(in the rows, 128 means zero)
Each row of numbers stands for one element and depends on some of the facts below. Use the named rows to name the rest.

Some facts about the elements:
pledru: sits directly inside; zostis: refers to; doflam: is of sort
baklol: pledru skapil; doflam 94
baklorak: pledru pusek; zostis legem,falen,tiside; doflam 94
bati: zostis zikil,soskaves
bezom: pledru lipepla; doflam 473
birel: pledru pudre; doflam 94
bobe: zostis dases,naki
bostum: pledru foplik; zostis mukas,dazo,gizil,baklol; doflam 94
brastas: pledru plistide; zostis naki; doflam 696
bririm: pledru tolil; zostis falen,graplusis,fodrak; doflam 696
brokla: pledru plibom; doflam 709
brotri: pledru traden; doflam 473
dases: pledru pupu; doflam 709
davak: pledru fodrak; doflam 94
defabil: pledru trazo; doflam 94
dodrem: pledru gestapler; doflam 473
draflator: pledru plistide; zostis logru; doflam 696
dranur: pledru tolil; doflam 431
dresker: pledru pupu; doflam 431
drigar: pledru trarol; doflam 709
drinas: zostis skedrur
dritem: pledru drufo; doflam 94
drufo: zostis trebres,devu,klogus
drukim: pledru pupu; zostis trevabra,stokos,zelun; doflam 913
drustil: pledru kekufan; doflam 94
falen: pledru zikil; doflam 696
farukos: pledru pudre; zostis pogre,skedrur,rakekle; doflam 696
feklus: pledru budom; doflam 94
fiso: pledru gripum; doflam 709
flafum: pledru skapil; doflam 913
flapin: pledru traden; doflam 660
fleten: pledru lutreskil; zostis lipepla,nustivas,gelestir,flafum,nolus; doflam 709
flevesun: pledru difopul; zostis milin,dubu,foplik; doflam 473
flobu: zostis naki,luskom,trivon
fluraklun: pledru stemen; doflam 94
flusul: pledru zerol; doflam 94
foma: pledru trazo; doflam 913
fomutrin: pledru flale; zostis grevenon,defabil,resun; doflam 94
fufuskur: pledru tolil; zostis zaler,falen; doflam 431
gagun: pledru traden; zostis tagrel,luskom,lilak; doflam 431
gaken: zostis gizil,dromeskor
gelebus: pledru dazo; doflam 473
gelestir: pledru milin; doflam 431
gigrastis: pledru zerol; zostis dritem; doflam 709
giti: pledru zosoku; zostis devu,logru; doflam 94
gizil: pledru melobris; doflam 913
graplusis: pledru gaken; doflam 94
grasos: pledru druflon; doflam 709
grekasuk: pledru traden; doflam 94
gremim: pledru lutreskil; zostis lifla; doflam 696
grevenon: pledru stemen; doflam 473
grige: pledru drinas; doflam 709
groflu: pledru pala; doflam 94
grople: pledru druflon; doflam 709
gruto: pledru stemen; zostis foma,tolil; doflam 431
kestovur: pledru trini; zostis plobri,rofan,zegoguk,davak; doflam 431
kibin: pledru traden; doflam 913
klefen: pledru fodrak; doflam 913
klobi: pledru skaram; zostis zaler,rakekle,dresker,grekasuk,reken; doflam 913
klofen: pledru pudre; zostis plobri,tisil,grople; doflam 94
klogus: pledru druflon; doflam 696
kloskul: pledru drufo; zostis zudrubrim,foma,budom; doflam 94
klubim: pledru gripum; doflam 660
kudo: pledru flale; zostis plistide,nustivas,foplik; doflam 94
kuplal: pledru dubu; zostis luskom,trevabra; doflam 94
lefin: pledru dazo; doflam 94
leflok: pledru kiskes; doflam 696
legem: pledru zikil; doflam 94
libri: pledru bobe; doflam 431
lilak: pledru drinas; doflam 431
logru: pledru bati; doflam 696
lopus: pledru lutreskil; zostis lilak,klefen; doflam 913
ludror: pledru druflon; doflam 473
luskom: pledru fodrak; doflam 696
madrul: pledru rutror; zostis gelebus,mopur,tolil; doflam 660
melobris: zostis flusul
meskoske: pledru lutreskil; zostis tagrel; doflam 94
metradre: pledru milin; zostis nolus; doflam 913
mifal: pledru flobu; zostis flapin,zelun; doflam 696
mika: pledru bati; doflam 473
mobimel: pledru lipepla; doflam 913
mopur: pledru foplik; doflam 660
mukas: pledru dazo; doflam 913
murus: pledru difopul; doflam 94
naflu: pledru kiskes; doflam 696
naki: pledru trazo; doflam 696
nuflon: pledru gestapler; zostis pala,tagrel,libri; doflam 913
nukle: pledru skuru; zostis grasos,plavivok,drigar; doflam 709
nustivas: pledru trazo; doflam 660
pidrefek: pledru nepla; doflam 709
plavivok: pledru dazo; doflam 431
pleskos: pledru lifla; doflam 94
plestosor: pledru foplik; doflam 696
plibom: zostis traden,skuduk,fiso
plikletal: pledru skuru; zostis zaler,mika,druflon; doflam 913
plobri: pledru rutror; doflam 431
ploskon: pledru milin; doflam 660
podra: pledru trarol; doflam 473
pogre: pledru trarol; doflam 94
poskavur: pledru pupu; zostis plestosor,luskom,lutreskil; doflam 473
pubo: pledru lifla; zostis trevabra,bezom; doflam 473
pupi: pledru flale; doflam 913
pupu: zostis sakam,feklus,pidrefek
pusek: zostis rakekle
rakekle: pledru kekufan; doflam 473
raplom: pledru zerol; zostis dodrem,grasos,zikil,foplik; doflam 473
reken: pledru kiskes; doflam 913
renus: pledru kiskes; zostis pogre,groflu,grople; doflam 709
resu: pledru druflon; zostis kiskes; doflam 696
resun: pledru zerol; doflam 94
rinin: pledru nolus; zostis gripum; doflam 94
rofan: pledru pusek; doflam 431
sakam: pledru zikil; doflam 696
skapil: zostis kibin
skedrur: pledru stemen; doflam 473
skogregron: pledru bobe; zostis skuduk; doflam 913
skuduk: pledru lutreskil; doflam 913
soskaves: pledru gaken; doflam 473
stemen: zostis trini,zegoguk
stokos: pledru budom; doflam 660
stozis: pledru budom; zostis skuru; doflam 709
stubol: pledru lifla; zostis mukas,pligru,libri; doflam 913
tagrel: pledru pala; doflam 709
tiside: pledru tolil; doflam 660
tisil: pledru bati; doflam 696
toti: pledru flobu; doflam 473
tozar: pledru flobu; zostis dritem,fodrak,grekasuk,mika; doflam 94
traber: zostis sakam,fluraklun
trarol: zostis pligru
trastu: pledru zerol; zostis gestapler,zudrubrim,drustil; doflam 709
trebres: pledru zofli; doflam 660
trevabra: pledru melobris; doflam 660
tribrel: pledru trini; zostis sakam,dranur; doflam 913
trivon: pledru pekar; doflam 696
truplan: pledru pusek; doflam 431
trutra: pledru trazo; doflam 913
vestu: pledru drufo; doflam 913
vokis: pledru flobu; zostis flapin,fiso,davak; doflam 709
vukos: pledru foplik; zostis murus,podra,grekasuk,reken; doflam 473
zakloles: pledru rutror; zostis groflu,kiskes,brotri,grople; doflam 913
zaler: pledru fodrak; doflam 473
zegoguk: pledru skapil; doflam 94
zelun: pledru melobris; doflam 431
zerol: zostis tagrel
zofli: zostis dases,murus
zomizis: pledru flobu; zostis grige,lefin,drigar; doflam 94
zudrubrim: pledru stemen; doflam 94
zuzes: pledru pusek; doflam 431

Named rows:
grople: [144 195  98 115  89 134 145 146 137 128 158  76 147 139 134 179 108 114
  83 100 150 113 149  77  37 148 104 170 171]
renus: [ 88 140 101 130 125 100 116 141 115 123 146  81 120 124 132 142 104 111
  98 143 132 117 102  98  76 136 109 182 143]
gruto: [ 61 183  92 156  80  79 124 173  70 147 126 115 116 152 160  68 119 132
  82 154 144 107  85 167  96 138 128 182 135]
rofan: [ 94 151  99 135 131 114 113 138  88 116 151  74 127 130 129 140 110  96
  87 145 134 117 112  91  68 143 111 169 137]
stokos: [ 96 166  97 135 126 108 109 125  80 113 148  70 119 119 128 133 112  82
  91 133 137 113 114  92  73 132 107 171 129]
budom: [117 155 117 122  97 103 103 155  42 138 149  82 104 131 122 111 104  87
 123 137 109  84  95  70  43 129 125 177 117]
drukim: [ 87 162 101 133 129  98 112 121 100 116 144  72 106 120 126 137 102  91
  97 124 137 113 111 101  80 126 106 178 136]
pupu: [ 98 138 122 115  94 105  97 141  50 140 143  86  85 135 124 130 117  81
 124 136 118  85  96  79  86 119 113 159 129]
dases: [102 168  94 129 115 109 108 131  87 114 150  78 130 107 136 132 118  83
  97 143 135 115 106  92  85 128 102 178 125]
plestosor: [101 170  96 133 123 102 108 123  83 115 143  71 120 114 130 129 113  81
  90 135 141 115 113  91  81 126 102 175 127]
plavivok: [ 96 162 105 130 131  99 103 138  98 127 140  78 133 114 137 129 122  92
  86 139 126 124 116  88  83 124 119 170 133]
drufo: [ 99 139 123 116  94  99 100 144  52 141 141  85  89 134 122 127 113  88
 128 131 118  87  95  76  70 122 116 167 128]
toti: [127 142  93 158 112 134 125 119  84 127 113  58 103 101 103 131 100 106
 106 171  43 158 129 105  33 115  72 134 130]
vokis: [110 137  92 163 120 135 130 112  90 120 117  50  91 108  94 144  90 112
 109 157  44 157 130 113  20 126  73 132 139]
brokla: [101 156 105 128 123 101 108 137  92 126 144  81 119 122 134 129 110  92
  93 144 131 113 109  91  83 125 111 174 131]
flevesun: [ 89 157 111 128 129  88 103 134 113 132 135  79 120 113 134 132 114 101
  99 126 125 122 110  94  87 117 120 176 139]
grekasuk: [ 69 159  82 115 141 136 103 143  89  89 174 109 150 111 138 106 113 131
  90 109 122  89  84  19 149 116  77 214 108]
skuduk: [ 90 122  71 137 160 126  82 152 116 149 155  52 156 114 151 141 112  39
  31 155 182  69  95 101  21 117 119 173 101]
gizil: [113 151 100 130 123  96 111 138  82 126 136  79 124 128 134 122 114  94
  83 156 148 122 113  78  83 128 102 174 129]
dromeskor: [113 136 113 120  91  98 101 146  31 140 136  81 101 136 121 118 121  85
 124 142 132  93  96  55  55 129 110 167 124]
drinas: [ 98 132 114 118  86 104 104 150  56 136 147  84 103 126 122 134 118  95
 137 135 117  90  87  71  54 134 113 173 130]

Rows to name:
No name comes twice in this set of rows, the named rows included.
[100 154 102 130 123  84 112 124  98 125 132  76 104 122 128 126 103  97
  95 134 149 119 109  90  86 119 100 183 133]  nuflon
[ 95 150 109 123 124 106 106 133  96 128 143  86 106 127 136 134 109  89
  89 146 132 107 110 100 110 118 106 167 133]  tribrel
[ 99 136 122 114  92 107  96 143  43 141 143  86  85 136 122 129 118  80
 127 135 118  83  96  75  82 121 113 158 128]  traber
[110 144 116 119  93 112  97 149  28 138 147  82 103 134 123 123 125  77
 122 142 117  87  98  63  61 129 115 158 121]  devu
[109 125 144 123 104  88  90 101  14 111 122  95  89 135 122 148  93  41
 138 133 134 115  68  65  73 124 126 179 154]  zerol
[123 188 112 106 165  37 108 152 135 112 184  46 104  91 120 110 115 108
 116 190 135 126 149 104 119 150 141 198  95]  foma
[ 98 135 110 117  82 104 103 151  61 134 149  85 107 120 124 134 120  94
 140 136 117  90  84  73  58 133 111 177 128]  pusek
[ 91 155  99 122 110  98 111 135 121 120 147  86 119 104 137 138 109 101
 109 138 129 112  96 104  94 122 103 189 134]  vukos
[144 213 109 112  94 118 133 137 145 138 146  75 149 123 141 168 119 105
  84  85 142 121 156  76  53 126 114 166 168]  grasos
[ 90 144 100 125 116 100 113 141 116 123 147  85 122 116 135 141 107 107
 104 144 131 115  98  99  83 131 106 186 139]  farukos
[104 156 106 127 123 109 107 138  83 125 146  83 121 125 135 128 113  88
  87 151 130 111 111  89  89 125 110 168 128]  trebres
[103 148 104 129 124  82 114 129 102 128 129  79 106 126 130 125 103 101
  92 141 150 122 110  88  89 119 101 183 136]  stubol
[100 129  89 127 115 113  79 145  55 151 148  54 122 115 133 128 122  35
  89 133 166  56  84  74  13 114 115 169  96]  lutreskil
[106 137 116 121  92  90 103 141  45 139 132  79  90 134 118 119 115  90
 125 135 135  96  96  63  60 124 108 171 127]  trarol
[ 60 162  91 123 159 106 108 118  93  91 156  98 113 124 123 100  95 132
  85  82 140  94  95  25 145 105  74 214 115]  gagun

The same elements again, as new rows of numbers:
Some rows with their names:
raplom: [124 118 144 105 143 112 111 126 132 124  78 122  82 124 140 114 184 144
 110 133 121 162 172 143  39  74 129 135 130 119 184 129 131 151 146  84
 133 155 112]
zomizis: [166  61 122 104 135 117 160 173  90 158 115 156  90 162 121 144 194 173
 122  78 133 162 151 102  86  67 115 152 128  86 191 144  91 165 109 126
  91 146 117]
flevesun: [135 109 105 106 115 127 155 142 111 156 122 124  85 154 126 125 174 137
 110 110 112 154 175 146  73  67 138 160 131 102 170 128 110 169 114 104
 140 150  93]
brastas: [146  99 116  95 126 119 154 138 116 167 141 138 104 156 117 120 182 138
 122 113 114 151 174 154  74  75 134 155 139  83 180 138 127 161 115 103
 138 160 100]
nuflon: [128 100 124 100 122 118 150 162 121 165 126 143 114 152 118 136 187 139
 119 122 116 141 186 162 101  76 143 155 145  72 189 127 121 156 119 108
 133 154  97]
poskavur: [140  99 118  89 130 119 151 145 115 165 135 136 110 156 120 128 183 136
 121 115 113 151 177 155  76  74 138 155 145  80 185 139 129 159 119 110
 138 157 100]
meskoske: [143 120 145  91 112 122 187 169  74 160 139 121 133 153 137 140 178 130
 107 113 109 143 201 176  88 101 145 216 180 100 186 109 139 171  92  47
 135 172 104]
zerol: [ 86 110 158 104 161 113  90 137 162  94 104 136 133  95 134 103 208 177
 116 182 141 137 149 176  77  99 118 121 133  98 242 120 140 130 129  99
 114 178 137]
bati: [100 105  87 112 116 137 164 144 127 127 149 120 110 137 120 123 183 160
 109 142 127 136 147 168  96  78 134 160 118 106 208 119 104 166  86 124
 126 166 110]
kloskul: [152 102 137  81 139 117 149 149 135 175 131 129 110 151  90 164 209 165
 134 152 160 125 179 167 157  64 149 143 169  84 216 130  90 152 119 121
 104 173  99]
flafum: [139 109 110 113 110 124 161 132 104 150 135 129  77 152 129 102 161 129
 101  97 114 157 173 143  64  73 129 153 116  98 156 129 110 156 111  91
 148 155  97]
grople: [ 93 141  84 117  87 146 160  95 104 158 187 131  32 162 155 101 140 114
 121  75  79 147 185 143  71  50 110 134 109  59 117 139 128 158 150  79
 131 171 122]
tolil: [119 113  95 101 117 134 154 128 120 122 169 123 102 143 108 114 169 166
  99 141 137 140 146 174 115  82 122 141 114  95 210 117 102 149  75 106
 122 176 122]
libri: [134 113 100 113  93 121 148 142  90 137 136 151  81 161 139  88 142 116
  84  78  84 165 183 150  46  88 121 146 101  75 143 119 134 153 104  74
 162 148 106]
klefen: [145 100 121 103 122 120 153 140 113 158 143 142  99 156 123 111 170 132
 110 104 119 151 177 152  77  82 130 149 131  77 168 132 122 148 112  96
 142 160  99]
lilak: [145  80 159  98 145 113 156 159 144 184 153 143 132 139 102 126 208 151
 135 139 165 115 178 160 142  81 145 157 168  62 205 129  97 130 123 116
 112 171  89]
lifla: [109 101 105 112 114 132 159 141 127 132 167 128 119 138 112 113 187 161
 106 141 136 127 147 172 112  88 125 152 118  91 212 118  99 154  84 120
 121 179 119]
stokos: [147  86 145  98 135 115 153 144 127 176 154 134 116 151 109 126 190 140
 128 122 147 131 172 154 105  79 133 154 154  79 192 139 105 142 124 116
 124 174 100]
milin: [106 105  91 119 113 139 166 136 122 123 162 124 105 134 123 100 171 155
 100 133 129 137 144 161  90  81 126 156 108 106 193 117 100 156  81 114
 130 165 110]
plobri: [139 108 137 113 109 128 153 150 117 169 149 131 103 160 119 120 168 138
 119 108 138 137 169 158  84  76 116 137 131  81 165 127  94 154 126 105
 121 174 112]
resun: [135 116 158 109 131 107 106 114 125 125  95 134  79 129 134  98 176 142
 103 124 123 158 173 146  47  87 115 118 117 101 181 125 132 137 145  70
 138 170 127]

Rows to name:
No name comes twice in this set of rows, the named rows included.
[135 112 164 106 135 106 105 119 132 128  98 136  84 127 130 101 179 144
 107 130 131 153 175 149  57  85 115 119 123  99 185 126 125 136 148  74
 133 170 124]  flusul
[141  43  99 100 158 125 161 184  92 127 151 167 129 155 120 134 203 206
 128  94 133 159 110 113  86  82  96 153 120  77 237 153 103 166  69 153
  78 156 139]  flobu

The same elements again, as new rows of numbers:
Some elements and their rows:
feklus: [157 121 106 156  88 123 104 176 136 133  97 153 115]
pupu: [ 66  75 140  89  81 155 100 115  43  98 136 163  68]
nuflon: [122 136 115 106 129  88 117 122 150 143 130 104 122]
rofan: [159 178 129 149 135 128 111 150 163 159 117 119 124]
naflu: [138 139 119 130 133 103 126 144 152 157 126 116 137]
soskaves: [166 128 112 159 127 127 131 138 157 115 113 123 150]
bati: [ 76  86 151  95 121 159 118  72  72  73 143 135  93]
vukos: [127 101 105 115 121  83 142 110 145 108 127 102 144]
reken: [164 137 117 153 127 124 142 136 154 115 115 121 148]
skedrur: [171 160 131 154 126 124 127 142 157 155 115 126 145]
drinas: [ 76 104 153  89 120 162 116  75  70  91 146 135  77]
gigrastis: [ 98 124  98  74 160  49 127 120 142  76 186  82 126]
giti: [113 120 111 108 119  86 118 133 145 144 126 111 122]
klubim: [144 114 107 139 119 108 121 117 162  98 115 113 137]
rinin: [ 58  43  78 137 178  56  24 181  94 212  91 124 190]
kloskul: [118 124 116 105 141  82 144 134 134 158 141 108 148]
brastas: [116 128 115 106 131  81 132 125 143 153 137 102 132]
draflator: [104 114 114  93 133  73 154 155 107 181 141 125 158]
tiside: [165 136 116 156 125 122 137 135 156 115 113 120 151]
kekufan: [ 87 103 159 101 129 170 143 105  51 110 149 156 114]
skogregron: [130 122 106 122 119  93 111 101 165 104 118  97 109]

Name these rows:
No name comes twice in this set of rows, the named rows included.
[ 80 173  74 155 186 160 222 138 209 139 189 107 194]  kibin
[ 75 101 104 117 138  95 123 154 178 180 144 137 144]  fomutrin
[ 49  52 136 149 188 168  30 180  10 196 101 179 171]  gripum
[ 53 158 109 141 129 226  99 133  80  87 142 138  71]  traden

The same elements again, as new rows of numbers:
Some rows with their names:
gestapler: [131 165 120 100 140  95 120 162  98 136 104 155 128]
skaram: [129 162 120 103 134 103 119 158  92 146 107 156 125]
skogregron: [150 102 130 145 147 113 141 123 134  90 133 116 127]
graplusis: [120 111 116 122 117 138 143 113 140 131 112 107 143]
soskaves: [115 140 120 124 114 138 122 130 136 126 129 107 130]
drukim: [137 106 132 143 138 108 124 115 137  89 146 122 110]
zaler: [112 136 123 127 132 121 129 121 146 143 128  99 147]
pala: [142 134 120 101 134 113 133 142 100 149  93 169 141]
podra: [111 119 118 130 110 149 133 116 141 143 125 113 134]
skuru: [136 137 119 103 131 113 127 146  94 156  98 164 132]
poskavur: [126 101 140 148 124 137 121  90 147 116 156 137 107]
kloskul: [138 130 136 155 143 126 117 135 137 103 163 117 115]
metradre: [143 107 136 150 147 119 136 120 136 103 141 118 126]
brotri: [125  86 187 103 147 148 108 148 190 115  44 110 115]
vukos: [132 125 148 153 155 107 135 110 147 124 150 114 133]
nustivas: [ 95 134  75 162 125  95 133 150 160  85  73 110 138]
klefen: [120 108 115 126 100 164 131 113 146 142 130 116 132]
bririm: [133 127 133 149 164  96 124 120 144 114 160 105 136]
tiside: [119 102 112 121 113 145 142 114 142 136 109 107 138]
zudrubrim: [122 124 138 118  55 131 108 139 124 128 183 116 159]
tozar: [142 106 147 153 137  91 130 114 140 128 166 115 161]

Rows to name:
No name comes twice in this set of rows, the named rows included.
[122 144 160 116  59 110 139 134 127 112 154 118 170]  skedrur
[106 154 155 135 115 139 150 118 144 146 117 109 137]  rakekle
[123 155 167 165 159 110 131 116 148 152 169 117 136]  klobi
[ 96 136 126 126 103 147 116 112 147 143 142 111 115]  dases
[113 121 189 106 166 128  85 157 197 131  75 100 121]  grekasuk
[153 113 151 139  90 101 115 140 121  97 200 127 155]  gruto

